Below are the code and all the weights of a small trained network. Each question names an input and a class and asks about switching units off, where a switched-off unit gives its printed mean instead of its output.

import numpy as np


def w(rows, s, z=0):
    codes = np.array(rows[::2]) - 128.0
    scale = np.full(codes.shape[1], s)
    scale[-1] = z or s
    return codes * scale


def f(y):
    return np.maximum(y, 0)


def log_softmax(a):
    a = a - a.max(-1, keepdims=True)
    return a - np.log(np.exp(a).sum(-1, keepdims=True))


def net(x, mask):
    res = np.array(x, float).reshape(1, 7) / 4 @ E
    y = f(res @ A[0][:, :-1].T + A[0][:, -1])
    res = res + np.where(mask, y, B[0][:, -1]) @ B[0][:, :-1]
    return log_softmax(res[-1] @ U[:, :-1].T + U[:, -1])


A, B = {}, {}
E = w([
[126,130,133,133,131,130],'x0',
[1,74,146,63,120,135],'x1',
[174,36,111,117,193,236],'x2',
[155,216,178,23,173,155],'x3',
[130,125,124,124,126,127],'x4',
[147,117,195,127,12,202],'x5',
[133,123,122,120,124,124],'x6',
],0.0075)
A[0] = w([
[139,131,96,171,113,135,124],'N1',
[134,209,170,40,171,157,96],'N2',
[110,118,106,126,192,89,78],'N3',
[134,90,105,135,156,169,82],'N4',
[142,135,118,91,130,118,54],'N5',
[117,135,130,138,105,88,53],'N6',
[152,90,111,124,146,150,91],'N7',
[196,147,134,156,118,113,6],'N8',
[131,179,133,61,150,152,142],'N9',
[85,163,140,115,91,56,64],'N10',
[122,122,109,132,146,111,78],'N11',
[57,98,136,98,130,123,32],'N12',
[96,72,106,217,96,117,117],'N13',
[101,103,198,122,4,201,81],'N14',
[118,105,111,160,120,137,88],'N15',
[94,116,72,136,235,58,78],'N16',
[139,83,124,129,167,172,57],'N17',
[138,131,85,190,111,138,123],'N18',
[110,150,128,112,96,55,51],'N19',
[147,79,122,108,171,184,74],'N20',
[139,177,166,50,152,152,90],'N21',
[18,81,139,63,123,127,55],'N22',
[118,110,120,161,128,119,123],'N23',
[99,116,109,128,207,80,91],'N24',
[49,109,126,93,127,120,37],'N25',
[156,69,131,107,172,181,70],'N26',
[118,188,110,135,78,79,79],'N27',
[188,162,70,166,160,114,60],'N28',
[105,77,112,166,110,91,67],'N29',
[91,54,118,182,103,97,116],'N30',
[204,156,145,158,143,114,44],'N31',
[83,104,117,108,132,157,71],'N32',
[108,88,91,165,104,111,97],'N33',
[181,163,132,147,60,170,86],'N34',
[103,176,145,137,91,92,89],'N35',
[139,100,174,122,93,127,65],'N36',
],0.013,0.0028)
B[0] = w([
[140,127,164,115,133,116,173],'N1',
[137,104,156,53,64,85,236],'N2',
[126,144,71,104,142,138,186],'N3',
[84,135,136,165,105,136,181],'N4',
[125,126,127,115,115,117,141],'N5',
[97,127,136,148,110,141,161],'N6',
[89,138,141,162,116,132,172],'N7',
[158,131,157,160,189,122,181],'N8',
[129,121,153,84,86,96,201],'N9',
[69,129,128,188,98,157,210],'N10',
[136,128,107,115,129,130,148],'N11',
[182,125,166,156,169,131,184],'N12',
[130,126,152,63,75,90,227],'N13',
[143,162,3,81,174,160,255],'N14',
[121,129,145,108,106,116,161],'N15',
[145,154,29,75,150,169,241],'N16',
[84,134,129,177,101,143,185],'N17',
[144,116,164,104,117,105,189],'N18',
[78,129,125,176,103,149,191],'N19',
[75,130,132,190,93,148,202],'N20',
[126,125,158,80,79,86,209],'N21',
[198,112,196,170,213,119,232],'N22',
[135,119,136,112,110,117,161],'N23',
[139,149,60,99,143,148,202],'N24',
[169,120,156,169,185,115,189],'N25',
[68,126,128,193,93,141,207],'N26',
[79,120,132,190,108,163,204],'N27',
[181,113,160,155,200,130,210],'N28',
[120,116,153,91,102,95,185],'N29',
[139,123,166,73,80,95,214],'N30',
[162,107,174,154,183,123,196],'N31',
[145,123,152,162,161,130,167],'N32',
[126,125,154,88,96,109,186],'N33',
[154,134,82,111,191,139,204],'N34',
[86,115,127,175,103,150,193],'N35',
[126,143,88,118,140,127,161],'N36',
],0.029,0.0094)
U = w([
[117,92,192,56,51,56,102],'0',
[128,167,9,101,174,179,67],'1',
[9,110,157,254,79,182,71],'2',
[196,85,220,193,234,119,248],'3',
],0.0069,0.0016)

Each question gives the input, the list of numbers given to net, and the class t.
The units are the neurons (one row each of A and B). Each row of codes is followed by its name. A weight is (code - 128) times the scale printed after its matrix; where a second scale follows, it is the last column's (A, B and U).
mask holds one flag per neuron, in row order. A switched-off neuron (its flag False) gives its mean, the last column of its row in B, instead of its output. The means were averaged over made-up inputs and are rounded, as every weight is.
A unit's drop is (log p(t) with every unit on - log p(t) with that unit switched off) / (log p(t) with every unit on - log p(t) with every unit switched off).
most important unit: the unit with the biggest drop
k most important neurons: the k neurons with the biggest drops, biggest first
drop of u: that unit's drop, to one decimal
input [-2,-4,2,-4,-7,-3,5], class 0: most important unit => N22
input [-7,7,-7,-6,-8,-6,2], class 2: 3 most important neurons => [N10 N19 N14]
input [2,-2,-2,5,0,6,-1], class 1: 2 most important neurons => [N14 N34]
input [8,-4,7,7,2,-7,1], class 0: 2 most important neurons => [N2 N14]
input [-8,-7,-4,7,4,-3,-6], class 0: 2 most important neurons => [N2 N22]
input [5,8,8,-8,7,-7,2], class 0: 3 most important neurons => [N30 N13 N29]
input [-2,3,7,-8,2,-2,-7], class 0: 2 most important neurons => [N13 N30]
input [-8,7,8,6,-1,-4,7], class 2: 2 most important neurons => [N26 N20]
input [3,1,5,-7,1,-6,2], class 0: 3 most important neurons => [N14 N30 N13]
input [7,8,-4,1,7,7,4], class 3: 4 most important neurons => [N22 N16 N25 N12]
input [4,7,-4,-4,-8,6,-3], class 3: 2 most important neurons => [N22 N16]
input [7,-7,-2,-4,-1,6,-2], class 3: 4 most important neurons => [N16 N31 N8 N24]
input [-8,-4,2,-3,-2,5,5], class 1: drop of N29 => 0.0
input [3,5,-8,4,-6,-7,1], class 2: drop of N19 => 1.0
input [-6,-4,2,6,-6,-5,-8], class 0: most important unit => N2
input [2,-2,-7,7,4,8,5], class 1: drop of N13 => 0.2
